Each row is followed by its class number.
[ 21  -5 -33   2 -16  39 -38  41   2  23 -19  14 -16  22  21  -7   2  31
  28   2   3  -6 -47  18  72  35 -14  -5 -10  43  70 -50 -24   0  -8  -4
  36 -11]	9
[-23   1  -1 -31   2 -15 -31  -5  30  13 -23 -19   9   9 -16 -12  -4  -9
 -23  18  24  27  15 -46  14  38   7 -19  26  24  28 -11 -28 -37   4   6
  10 -19]	1
[-17   4 -47  11  20  11 -30   8  20  45  20  18   8  22  32   8  24  16
  11  41  14  11 -11  -8  51  31  -2   1 -14  19  57 -29 -28 -12 -13 -30
  22 -21]	3
[-17  32 -33  10 -22  38  -6  16  17  13  20   0  31  16  21 -22  -5  20
  11  50  19  36 -23 -10  13  19 -18  -9  13  39  58 -19 -51  -5   5 -12
  36   1]	9
[-13  42 -40  17  14   6   6   7  16  20  30  20   2 -13  30 -26  48  11
  40  82  38  32 -41   0   6  42   1   6 -20  -7  41 -51  -2   7  21 -39
  44 -22]	2
[ 18   3  12  18 -18 -19  -6  33   4  19 -31 -26  18 -28 -11 -13  -2   9
 -20  -4  16  13   4 -45   8   5  14 -39  21   1  13  -8 -16 -45  11  10
  24  -1]	9
[  6  -1  31   1  -4 -19 -33   6  14  -6 -25 -34  36  -3 -25 -12  -2  -1
 -28  13   0  33   6 -20  13  23   1 -25  15  -2  33   3 -29 -15  12  -9
  18   8]	1
[ 10   2  -3   8 -29 -18 -33  18   4  -5 -10 -21  17 -21 -26 -16   3  -9
  -5  -8   3  12   0 -23  16  10  23 -26  36  10  16   2 -21 -47   9   6
   9   8]	9
[-18 -13 -49   3  -9  33 -47  12  -1  15 -15  12  -2  28  32  13  20   3
  -5  24   5  -8 -21 -11  29  40  -7   6   0  26  42 -30  -2  14 -14 -23
  41 -13]	0
[-21  -7 -65   6  -5  30 -20  -6   4  32  19  18   7  21  15  -3   2  -5
   5  46  11  -5 -40  12  41  14 -16  -7 -11  33  41 -29 -29 -16  -9 -26
  -8 -26]	3
[-26 -13 -24  -7   5  26 -21  20 -12  25  -5  13  -5  23  17  -7   1  -6
   6  42   8   7 -19   5  47  18  19 -27   6  23  31 -19 -32 -12   0 -39
   9 -17]	10
[-23  33  13 -12   5   3 -57  14 -15  10 -20 -25  24  12 -30  -2  24 -29
 -33   0  27  40   7  -4  10  29   7 -46   9   3  15   9 -28 -38  -9  -4
  11  -8]	5
[-26  15 -45  -7  -8  30 -24  -3 -35  33   4  10  18  12   4  -5  12 -23
  20  48  34 -13 -31   3  35  12   7   4  19  12  38 -19 -23 -11  -3 -32
  12 -21]	6
[ 11 -13   5   1 -13   3 -35  -3   7  -6 -32  -9  22   6  -5 -17 -22   2
 -28   0   0   4   7 -31  24  11 -17  -3   3   5  35   6 -22  -9  14 -17
 -11  14]	1
[-34   7 -56  24  -5  20 -27   9  -5  28   9  31   7  30  50  31  37 -25
  12  60  26  14  -6  26  43  44  37   2  -4  50  55 -17 -29   0 -22 -28
  44 -17]	4
[  2 -14  15  21 -33  11 -43   9  -6  -3 -27 -26   1  -8 -27 -13  -2  15
 -42  -9   1   4   2 -28   3  26 -14 -41  31  -4   4  -7 -12  -4   6   5
  69   5]	7
[-20  -3 -50  16 -13  20 -27  -4   7  27   8  19  -4  19  14   1  -6  -5
   8  39  13   2 -39   2  42  19   2   3  -7  24  37 -33 -18 -12 -18 -26
  18 -31]	3
[  9  -7  29  -2 -17  -2 -37   1  -7 -25 -29 -17  46 -15 -30  12  10  -1
 -56   4  10  -5   0 -39  -7   0 -29 -21  -4 -20  41   1   4   2  13  11
 -12 -11]	1
[  4   3 -73  42 -43 -16 -36  34   3  28  -2   8  14 -17  31 -17 -37   1
  15  11  -4 -28  -1 -15   2   3   3  -1   7  29 -14 -30 -58 -10 -13 -27
  14 -18]	5
[ -5  37 -13 -14  -1  20 -28  26   6   2 -23   6 -17 -21  17 -14 -28  48
 -32 -33  29   6  19   4 -18  35 -26 -55  -9   2   9 -18 -26 -25  56   0
  19  -7]	0
[  9   2  15  -4  -2  -3 -16  31   9  45 -44  -4  17 -26  -2  -3  -3   5
 -19  -8  21  10   3 -28  42  32  24  11  -3  43   3   3 -26 -49 -11  12
   2  12]	9
[-17 -28 -26  40 -51  17  33 -22  46  -2  20  33  13 -35  30  18 -17 -52
   7  -3  46   6  64 -40  -5 -25  76   2  56  26  16 -31 -42   0  40 -21
 -11  -2]	8
[ -7   3 -17  -7   6  34 -36  27 -24  41   4  -3  -1  16  -8 -13  12   7
  20  33  12  -6 -40  10  48  40 -52   5   6  22  30 -18 -31  10   0 -28
  39 -15]	6
[-17   9 -53  21  -9   5  -8   5  -2  31   9   1   2   7  31   2  50   6
  -1  52   2   6  -5  12  31  18 -25  -4  -3  16  47 -33 -17   0 -12 -15
  34 -10]	7
[  7 -22  26   7  -7  12 -12   0 -16   7 -15 -20  30 -15 -29   0  41  -8
 -31   9  24   0   2 -14  24  30   9 -23  19  16  18   2 -15 -11  21  -5
  21  10]	4
[ 50 -58 -45  33 -87   3  28  23  36  63  22  21  20  23 -15 -10 -20 -14
  34 -14 -17 -67 -17 -24  66  -9 -14  50 -17  30 -13 -45 -15   5 -67   7
 -17 -54]	5
[-31  13 -67   7 -22  33   1  37  17  20   4  23 -11  18  41 -15  24   5
  12  26  16  11  17  -9  21   4  -6  -2  15  43  57 -43 -38 -23  25 -19
  -1  -1]	9
[ 17   1  -4  -7 -16   1 -38  16   8  20  -6 -11  35  -6 -31   2  26 -10
 -16 -15  26  29   0 -21  20  23  11 -35   3   7   6 -10 -10 -30 -23  -1
   3  -7]	5
[  2  36 -31  22   1  29   7  42  20  54  13  46   8 -19  28   2 -12   9
  38  29  21  18 -25  20  54  24  23 -18  -4  49  38 -43 -52 -29  19 -21
  10 -21]	9
[  7 -41 -64  52 -11 -14   9 -61   9   5 -12  -4 -40  -8  25 -12 -18 -16
  18  37  -6   8 -55 -21  53  -1 -16  20  27  48  65 -30 -13  15  17 -40
 -13 -34]	2
[-37  21 -44  23  -3   3 -14  11   6  31  10  10  -8  32  27  13  12 -11
  15  52  18   8 -26  -9  24  32 -12  20   4  46  33 -10 -37  -2 -20 -19
  32 -31]	4
[ 21   3  -6 -15   3  -8 -43  -7   1  13 -12 -21  25 -11 -26  -6   7  15
 -20 -24  34  31 -11 -16  23  17  -1 -38  13 -20  36 -11  -8 -34   5  -6
  19  -7]	6
[ -4   2  19  21 -20  -2  -9   1   3  19  -4 -17  36 -11 -24   7  11  -6
 -22   0  27  15  25 -23   8  24  13 -27  24   0   4  14  -1 -30   2   1
  35   7]	8
[-14  12  15  16 -23 -11  -5  15   0  -9 -50   0   3 -15  -5 -15  -1 -24
 -25 -13  17 -12  15 -36  -3   1   6 -16   8 -38  -6  -2  -4 -35  28 -16
 -17 -12]	2
[ 18  23 -24  25 -35 -12 -25   9  -5  16  -4  -3  16  -9  -3  -5  26 -18
 -18  -6  33   2  40 -32  14  12 -17 -42   2  -9  30  23  -5 -34  -1  -7
  -7  -5]	5
[-29  18 -26  25  12   3 -26  -2  30  -9 -42  -3   3   1  44 -11  -8 -42
  -6  38  -3  27 -27 -35  11  12  23 -20  55  38  23 -26 -41 -14  -9  -3
  54   7]	9
[ -5  -6 -55  36  -8  19  -3  -4 -10  35  -2   7   9  17  27   8  11 -13
  19  51  18 -16 -50   8  45  20  -5  26   0  55  45 -26 -35  16  -6 -33
  32 -19]	4
[ -7  10   3  -1   4 -12 -36  13  26  -1 -16 -15   6 -18 -10 -20   5 -15
 -39  16  35  46  -7 -23   8  16  17 -45  11  13  14  -3 -39 -40  -6  -1
   8 -14]	10
[ 22  -9  10   5 -13  -2 -12  10  12  16  -8 -15  26 -28 -31 -13  22  25
 -38  -5  24   4   2 -22  19  11 -14 -23 -11  -8   8 -13  -3 -37  -4  12
  -1  -6]	3
[-11  13 -43  25  12   0 -15  26   6  15 -10  14 -13  11  43  -5   6  -7
  24  45   7  14 -29  10  18  25   5 -14  -8  10  24 -35 -21  -1 -12 -28
  33 -27]	2
[  2   2 -57  -8   4   9 -13  22  26  40  -4  19   3   6  35   8   7   6
  18  41  27  24 -40  19  50  26  18  -9 -22  52  39 -38 -32 -12 -44 -13
  13 -32]	10
[ 54   6   6  46 -70  -9 -62  34  43 -30  24   4 -15 -30 -41 -33  -5  54
 -23 -26  25  49  15   2  43  33 -13 -26  -9   4  24 -19 -16 -48 -45  26
  45 -24]	3
[-43   7 -31   6  -4  20 -49  33   2   5  -1  11 -16  25  37   2  35   9
 -12  44  -1  28   7 -17  16  50 -20 -10   6  12  35 -14 -15  -3  -3 -36
  35  -2]	0
[ 13  16  -2   9 -31   6   3 -27  45  27 -33  20  11  36  -1 -41 -24 -42
 -23  -5  12 -10  -1  58  49  35  50  20 -37  31  24  -2 -10 -28 -17  34
  14   6]	1
[-18  27 -35   6 -41  20 -16   2  -2   7  14  12   4   2  24   1  -8   2
  14  40  33  24   7   7  30  26 -25 -16  17   4  53 -20 -33  -2   3 -30
  47 -27]	6
[-10   8  27 -22 -12  22 -13 -16 -12  31 -42 -26  -2 -15 -33  -9 -21  -9
 -35   5  35  10 -16 -27  16  41 -26 -39  17  21  -9  26 -19 -25  10  11
  20   2]	7
[-37 -27 -16   5 -22  26  -4  -7   6   2   2  19 -23  21  29   5 -19  12
 -17  39 -12   0 -13   3  10  11 -15   4  -5  36  16 -17 -11  17 -20   8
   4 -18]	3
[ -6  16 -17  -4 -19 -55 -51  31  24  -2  -1  -8  37 -62  -2  -1  38   0
 -28  50   5  10  13  -7 -19  51 -10 -29  -5   5   9 -18 -22 -30  13   9
  11 -11]	1
[-22  27 -25   7  -5  17 -31   3  15  -1  -9  14 -18  -8  19  -8  28  12
  16  46  21  38 -42 -13  30  35 -32  -3  33  23  51 -45 -16   9 -18 -12
  41 -18]	6
[ 18 -17  22  -6 -50 -14 -32  -9  24 -45 -34 -15   4 -27 -11  13 -38 -12
 -43 -34  18  42  42 -16  26  14  13 -56  25  -2  10  18 -15 -29 -14   5
  38 -11]	10
[   8   28 -114   22  -22   -1  -31  -17  -28   -7   24    3   35  -33
   17   34  -15    4   23   33    9   13  -22   38   44  -21  -61  -12
   29   42   53  -33  -45  -17  -29  -31   21  -54]	6
[  6   4   3  16 -25  -1 -18   6   4  34  -4 -22   2 -13 -38 -16  29 -20
 -23   9  19  -4  -3 -14  28  27 -24 -28  16   7  15   4 -25 -28   7  10
  15 -11]	7
[  3 -19   5  12  19 -20 -18  -9   0 -12 -23 -16 -17 -17  -7   4  13 -23
 -25  15   8  44 -29 -22  -1  13 -10 -36   2 -12   9  -4  16 -13  12 -16
  -1 -15]	2
[-20  -8 -51   0 -12   8 -29  -2  24  13  10   8  28  50  33  -9  -6 -32
   5  60   5  25   1   1  29  28  28  -2  -6   7  45 -30 -25  -4 -16 -39
  52  -9]	1
[-17  -3 -47  21 -17  12  -3  -6   1  21   3  12  -2  14  29  26  -1 -14
  14  37  16  14 -17  20  40  18  -7   5  -1  33  29 -39  -2  -3 -28 -16
  46 -29]	8
[-30  13 -42  21  -9  18 -14  26   7  15  -5  22  -2  21  22   1  18  -4
  19  40   9  18 -13   1  31  28   0   3   1  15  32 -35 -17 -11 -12 -35
  29 -30]	2
[ 19   2  13  13 -11   8 -22  17  18  10 -16 -13  22  -3 -17  -2  13  -8
 -26 -17  18   7   4 -28  17  20   0 -31  12  -5  17   1 -18 -18  -1   3
  10  -8]	0
[ 14 -33 -41  -6 -35   8 -14  -1   4   6  14  16   1  10  30  10  -8 -21
  13  28  14 -22 -10   4  55   1 -10  -5 -20   9  53 -10 -24  11 -11 -24
 -14 -34]	10
[  7  23  -2   0 -18 -34 -32 -13  11   8  -7 -13  -6 -27 -20 -36  24  -1
 -31   0  25  35  13 -31  26  27 -34 -20  -3   3  14  13 -13 -60  -4   4
 -48  -2]	5
[-20  -6 -59  12 -17  12 -14  14  12  28  -3  15 -22   4  46   0 -20   0
  12  42   6  20 -14 -13  40  27  -2   1  13  67  41 -26 -38 -18  -3 -16
  22 -16]	9
[  1   9  -7  -7 -48  21 -30  34  -6  -4 -10 -20  21 -18 -35 -16  -2  11
 -11  -5  24  19   0 -26   8  20 -10 -33  30  23  24  -2 -27 -39  19   0
  18   6]	9
[ -7  -8   8   0  -2 -20 -29  -5  12  -1 -33  -1   3 -16  -2   1 -18 -29
 -21  17  10  15  -1 -24  27  17  18 -22  12   0  27 -24 -23 -25  25 -20
  -1 -21]	1
[-25   9   5 -15 -29  -1   2   4  10  14 -36   3  11 -13   1  19  11 -26
 -16  17  33  25  -5 -30   6  22  56 -22  20  21  22 -12   9 -40  -7  20
  15 -11]	9
[  2 -17   9   6 -35   6 -16 -13   2  -4  -5 -12  34 -25 -19  -1  11  -8
 -19  10  27  11   4 -13  22  18  10 -32  26   5  15 -10 -12 -29  -3   3
   3   0]	8
[  1  13  29   0 -26   9 -15  15  10   5 -11  -1  60  -7 -32   0   0  -3
 -32  20  14   9  26 -26  15  24   3 -27  11   3  20   7 -20 -26  -6   9
  10 -12]	1
[-17 -10  29   6 -26 -13 -26  12  17 -19 -33  -6   7 -18 -20  -4  16 -40
 -28  -5   6  12  23 -23  11  29  19  -9  19 -11 -12   2 -12 -29   2  -1
   6 -10]	2
[ -1   5   5  -2  -3  -8 -41   6  11   1 -21  -7  14   0 -21 -13  -2 -14
 -22  11   6  19  15 -23  19  38   6 -45  26   8  22  10 -14 -34  13  -6
  20   4]	1
[-31   7 -23   9 -11  32  -5 -24   0  24   7  34 -20  14  23  13 -24 -11
   2  27   9  -2  -6  11  42  18  18 -17  13  23  29 -32 -28  -1   2  -4
  34 -39]	7
[-20  16 -35  37  -2  11   8  20   1   7 -10  26  -6   6  36  -7  -2  -2
  23  46  -7  10 -23  -8  13   6 -10  -1   7   8   6 -19 -11  -1 -13 -33
   7 -15]	2
[ 10  29 -13  20  -9 -17 -12   3  19   7 -35 -12   6 -31  -5 -24  -7   6
 -17  -1  26   6 -19  -3  19   8   8 -60  19   3  39 -15 -31 -34  32  -7
  15 -14]	10
[-15   4 -47  -1 -13   9 -16  29   8  39  -6  22  18  47  36   4  -6   4
  10  36  -4 -17   3  23  29  24  11  16 -33  24  43 -26 -20   1 -18 -12
  20 -17]	1
[-23  13 -36   3   5   8 -18  -7  -1  20   0  18 -11   3  39  -8 -15 -10
  16  37  19  20 -20   8  28  13   3 -13  14  10  36 -23 -39  -7   9 -31
   4 -14]	6
[-40  -8 -28   9  -4  21 -32   8  11  36  22  15  12  30   9   7   2  -5
  -3  48   2  11 -18 -11  32  30  -3 -10  -2  14  30 -13 -28 -12  -8 -32
  17 -23]	3
[-33  12 -46  11  11  12 -10   7  30  35  34  35   3  11  54   8  12  21
  18  47  33  34  -4  -5  10  29  20   0 -11  22  41 -52 -23  -6  -3 -20
  24 -18]	8
[ 26  -4  -3 -12 -35  30 -10  12   7   3 -33 -26  21 -24 -30 -36 -24   1
 -21 -10  19   2 -18 -28  33  18 -46 -25  25  42   4   0 -37 -38   7  13
   8  10]	9
[-17  13  13  17 -25   2  -8   6   2  10 -30 -16  25 -23 -17  10  27 -12
 -36   1   6  13  27  -8  14  16   2 -45  32  -9   9 -10 -20 -24  18  -7
  45   1]	7
[-33  -4 -43   3   3  -7 -38  14  10  22  11  15  24  17  44  15 -17  -2
  -2  65  -3  23  10 -17  15  33   1 -16  -5  16  44 -18 -40  -3   9 -45
  25 -20]	1
[-34  15 -53  20  -7   4 -38  16  11  16   0  24   6  33  41   3 -21  -1
   7  54 -12  20  -1   7  30  29  -3   0   0  31  50 -23 -37  -5  -1 -41
  33 -18]	1
[-27 -11 -25   2 -24  19 -26  20 -11  22  20   4  14  27  19  27   0  17
  13  26  13   8  11   1  31  28  -7  -4   4  16  39 -23 -21   0 -12 -23
  37 -22]	8
